Below is a small trained network, with its code and all its weights. Each question gives an input and a class and asks what happens when units are switched off, that is, made to give their printed mean instead of their output.

import numpy as np


def w(rows, s, z=0):
    codes = np.array(rows[::2]) - 128.0
    scale = np.full(codes.shape[1], s)
    scale[-1] = z or s
    return codes * scale


def norm(h):
    return h / np.sqrt((h * h).mean(-1, keepdims=True) + 1e-5)


def f(y):
    return np.maximum(y, 0)


def log_softmax(a):
    a = a - a.max(-1, keepdims=True)
    return a - np.log(np.exp(a).sum(-1, keepdims=True))


def net(x, mask):
    res = np.array(x, float).reshape(1, 7) / 4 @ E
    u = 0
    for l in range(2):
        y = f(norm(res) @ A[l][:, :-1].T + A[l][:, -1])
        res = res + np.where(mask[u : u + 8], y, B[l][:, -1]) @ B[l][:, :-1]
        u += 8
    return log_softmax(norm(res)[-1] @ U[:, :-1].T + U[:, -1])


A, B = {}, {}
E = w([
[133,123,127,164,216,142,130],'x0',
[56,65,146,138,209,74,228],'x1',
[167,157,20,254,22,93,202],'x2',
[106,151,138,121,107,128,132],'x3',
[30,102,199,198,124,136,185],'x4',
[96,196,57,84,98,142,176],'x5',
[114,57,113,136,126,242,139],'x6',
],0.0058)
A[0] = w([
[117,150,141,53,59,221,132,73],'L0N1',
[154,254,139,173,56,99,99,12],'L0N2',
[70,131,118,137,83,117,219,1],'L0N3',
[138,117,139,163,114,167,151,121],'L0N4',
[82,126,113,60,85,230,73,63],'L0N5',
[140,137,172,147,66,142,169,119],'L0N6',
[119,129,40,141,94,92,61,61],'L0N7',
[112,126,153,132,132,183,113,164],'L0N8',
],0.01,0.0051)
B[0] = w([
[174,148,120,143,99,196,141,235],'L0N1',
[163,219,171,134,115,1,101,234],'L0N2',
[98,32,109,82,91,70,206,188],'L0N3',
[177,146,96,182,112,148,90,186],'L0N4',
[167,185,163,59,53,220,132,253],'L0N5',
[121,118,63,77,168,119,126,192],'L0N6',
[125,132,209,75,123,84,106,205],'L0N7',
[126,137,144,87,125,153,116,227],'L0N8',
],0.009,0.0042)
A[1] = w([
[79,96,125,149,52,102,236,99],'L1N1',
[170,168,30,171,87,109,158,136],'L1N2',
[104,119,242,68,165,142,95,116],'L1N3',
[122,134,59,255,129,171,91,4],'L1N4',
[86,97,193,126,164,150,103,97],'L1N5',
[200,141,95,99,150,90,146,194],'L1N6',
[77,150,109,147,141,94,212,113],'L1N7',
[153,192,102,113,198,145,116,136],'L1N8',
],0.0097,0.0043)
B[1] = w([
[174,85,90,102,57,125,158,208],'L1N1',
[60,121,242,142,122,112,111,231],'L1N2',
[106,90,176,167,184,108,138,255],'L1N3',
[150,85,149,254,127,168,95,157],'L1N4',
[21,164,208,74,78,87,97,192],'L1N5',
[131,117,59,186,189,152,79,234],'L1N6',
[124,122,84,64,69,187,197,188],'L1N7',
[89,126,58,100,119,126,225,181],'L1N8',
],0.0098,0.0062)
U = w([
[164,242,128,151,73,6,79,205],'0',
[183,93,85,138,191,100,53,18],'1',
[57,104,251,97,187,110,126,113],'2',
[118,66,82,114,18,98,214,194],'3',
[83,167,19,109,212,133,189,5],'4',
[181,202,152,64,67,237,95,219],'5',
[147,80,151,243,93,152,95,70],'6',
],0.017,0.0033)

Each question gives the input, the list of numbers given to net, and the class t.
The units are the neurons (one row each of A and B). Each row of codes is followed by its name. A weight is (code - 128) times the scale printed after its matrix; where a second scale follows, it is the last column's (A, B and U).
mask holds one flag per neuron, layer by layer. A switched-off neuron (its flag False) gives its mean, the last column of its row in B, instead of its output. The means were averaged over made-up inputs and are rounded, as every weight is.
A unit's drop is (log p(t) with every unit on - log p(t) with that unit switched off) / (log p(t) with every unit on - log p(t) with every unit switched off).
The circuit of an input: a set's keep is (log p(t) with only the set's units on - log p(t) with every unit switched off) / (log p(t) with every unit on - log p(t) with every unit switched off). Starting from the 12 units with the biggest drops (on a tie, the unit counted first), units are removed one at a time, each time the one whose removal leaves the highest keep (on an exact tie, the one counted first), for as long as the keep stays at least 0.8.
units of the circuit, in order: the units of the circuit, biggest drop first
k most important neurons: the k neurons with the biggest drops, biggest first
top k neurons in layer l: the k neurons of layer l with the biggest drops, biggest first
drop of u: that unit's drop, to one decimal
input [5,5,-1,7,0,3,-7], class 3: top 2 neurons in layer 1	[L1N7; L1N1]
input [2,0,2,3,8,-8,-6], class 3: units of the circuit, in order	[L1N2; L0N2; L1N1]
input [0,5,1,-4,-8,8,-6], class 4: units of the circuit, in order	[L1N6]
input [5,4,1,7,-4,8,-3], class 3: units of the circuit, in order	[L0N3; L1N7]
input [-7,1,-4,1,-7,-1,-6], class 1: top 2 neurons in layer 0	[L0N5; L0N2]
input [2,-7,8,-5,1,3,4], class 0: 3 most important neurons	[L0N2; L0N7; L1N3]
input [1,5,5,-4,-8,2,2], class 4: 2 most important neurons	[L1N6; L0N3]
input [7,6,3,6,-6,2,8], class 6: 2 most important neurons	[L1N4; L0N4]
input [6,-6,8,8,-6,1,7], class 0: 2 most important neurons	[L0N2; L0N7]
input [-2,-7,3,-5,-6,0,-1], class 0: drop of L0N8	0.0
input [0,-8,8,7,4,8,3], class 0: drop of L0N2	1.0
input [1,8,0,-5,-2,4,-7], class 3: drop of L1N7	0.3
